Below are the code and all the weights of a small trained network. Each question names an input and a class and asks about switching units off, where a switched-off unit gives its printed mean instead of its output.

import numpy as np


def w(rows, s, z=0):
    codes = np.array(rows[::2]) - 128.0
    scale = np.full(codes.shape[1], s)
    scale[-1] = z or s
    return codes * scale


def norm(h):
    return h / np.sqrt((h * h).mean(-1, keepdims=True) + 1e-5)


def f(y):
    return np.maximum(y, 0)


def log_softmax(a):
    a = a - a.max(-1, keepdims=True)
    return a - np.log(np.exp(a).sum(-1, keepdims=True))


def net(x, mask):
    res = np.array(x, float).reshape(1, 8) / 4 @ E
    u = 0
    for l in range(4):
        y = f(norm(res) @ A[l][:, :-1].T + A[l][:, -1])
        res = res + np.where(mask[u : u + 3], y, B[l][:, -1]) @ B[l][:, :-1]
        u += 3
    return log_softmax(norm(res)[-1] @ U[:, :-1].T + U[:, -1])


A, B = {}, {}
E = w([
[136,2,121,90,213,227,98,90,134],'x0',
[130,146,91,95,136,134,114,154,155],'x1',
[139,120,122,98,116,97,99,87,119],'x2',
[97,121,113,118,190,75,136,87,194],'x3',
[135,119,139,125,111,124,123,121,118],'x4',
[118,103,143,119,110,99,123,90,136],'x5',
[15,186,238,74,169,56,89,140,44],'x6',
[116,104,127,135,131,112,98,125,158],'x7',
],0.008)
A[0] = w([
[233,114,60,223,142,113,152,84,102,253],'0.n0',
[227,249,86,204,2,69,127,110,221,170],'0.n1',
[112,141,10,177,128,137,103,101,26,62],'0.n2',
],0.0048,0.0027)
B[0] = w([
[88,65,63,160,103,178,59,144,232,234],'0.n0',
[93,206,212,254,213,164,133,92,200,254],'0.n1',
[92,178,70,187,167,122,253,87,125,138],'0.n2',
],0.0069,0.0061)
A[1] = w([
[39,156,179,94,130,181,120,106,133,3],'1.n0',
[102,30,2,99,121,153,128,92,160,10],'1.n1',
[87,99,170,90,158,207,86,168,135,111],'1.n2',
],0.0063,0.00049)
B[1] = w([
[85,70,57,100,188,115,2,152,98,220],'1.n0',
[194,125,151,97,49,217,220,197,66,253],'1.n1',
[64,81,49,72,129,86,121,29,139,231],'1.n2',
],0.0082,0.0046)
A[2] = w([
[154,120,108,98,166,127,96,102,77,1],'2.n0',
[114,187,99,147,126,2,57,117,83,223],'2.n1',
[136,114,122,226,127,190,122,94,164,243],'2.n2',
],0.0078,0.00099)
B[2] = w([
[93,132,206,125,254,128,38,102,202,166],'2.n0',
[120,176,118,147,123,149,180,204,117,225],'2.n1',
[208,163,114,87,100,66,140,66,167,254],'2.n2',
],0.0099,0.0076)
A[3] = w([
[135,20,61,118,73,183,144,196,189,41],'3.n0',
[24,163,82,103,60,95,156,192,246,195],'3.n1',
[92,97,105,254,151,42,190,168,89,8],'3.n2',
],0.0049,0.0016)
B[3] = w([
[102,110,223,92,145,194,206,171,66,242],'3.n0',
[164,134,142,202,21,46,126,78,47,252],'3.n1',
[94,92,75,136,136,255,57,192,13,165],'3.n2',
],0.0087,0.0037)
U = w([
[173,202,94,199,61,104,142,48,211,4],'0',
[83,174,147,163,103,49,129,254,80,146],'1',
[171,31,105,78,90,183,190,132,154,206],'2',
[65,67,127,72,191,124,58,108,124,146],'3',
],0.011,0.0013)

Each question gives the input, the list of numbers given to net, and the class t.
The units are the neurons (one row each of A and B). Each row of codes is followed by its name. A weight is (code - 128) times the scale printed after its matrix; where a second scale follows, it is the last column's (A, B and U).
mask holds one flag per neuron, layer by layer. A switched-off neuron (its flag False) gives its mean, the last column of its row in B, instead of its output. The means were averaged over made-up inputs and are rounded, as every weight is.
A unit's drop is (log p(t) with every unit on - log p(t) with that unit switched off) / (log p(t) with every unit on - log p(t) with every unit switched off).
The circuit of an input: a set's keep is (log p(t) with only the set's units on - log p(t) with every unit switched off) / (log p(t) with every unit on - log p(t) with every unit switched off). Starting from all 12 units, units are removed one at a time, each time the one whose removal leaves the highest keep (on an exact tie, the one counted first), for as long as the keep stays at least 0.8.
units of the circuit, in order: the units of the circuit, biggest drop first
k most important neurons: the k neurons with the biggest drops, biggest first
drop when u is switched off: that unit's drop, to one decimal
input [-3,6,-3,7,8,-3,1,6], class 1: 4 most important neurons -> (0.n0 2.n2 2.n1 3.n2)
input [2,-5,-6,2,4,-5,7,-7], class 3: units of the circuit, in order -> (1.n0 1.n2)
input [1,-8,-5,4,-7,7,-1,6], class 2: most important neuron -> (0.n1)
input [0,8,6,-8,2,-7,0,-6], class 0: units of the circuit, in order -> (1.n1 3.n0)
input [-3,6,-7,5,1,6,1,-8], class 1: 2 most important neurons -> (0.n0 2.n2)
input [1,8,0,-5,-8,-5,3,-4], class 3: 2 most important neurons -> (2.n0 1.n2)
input [6,-7,6,4,-8,-2,0,3], class 2: 3 most important neurons -> (1.n1 0.n1 1.n0)
input [2,3,-4,-7,-3,5,8,-1], class 3: 3 most important neurons -> (1.n0 2.n0 1.n2)
input [-8,5,-8,-8,5,-7,-1,2], class 0: drop when 2.n2 is switched off -> 0.1
input [1,6,0,-6,0,4,2,1], class 3: drop when 2.n0 is switched off -> 0.2
input [1,6,-8,-1,0,3,2,-8], class 3: drop when 0.n2 is switched off -> 0.0
input [-3,-6,0,3,4,0,1,3], class 1: drop when 2.n1 is switched off -> 0.3
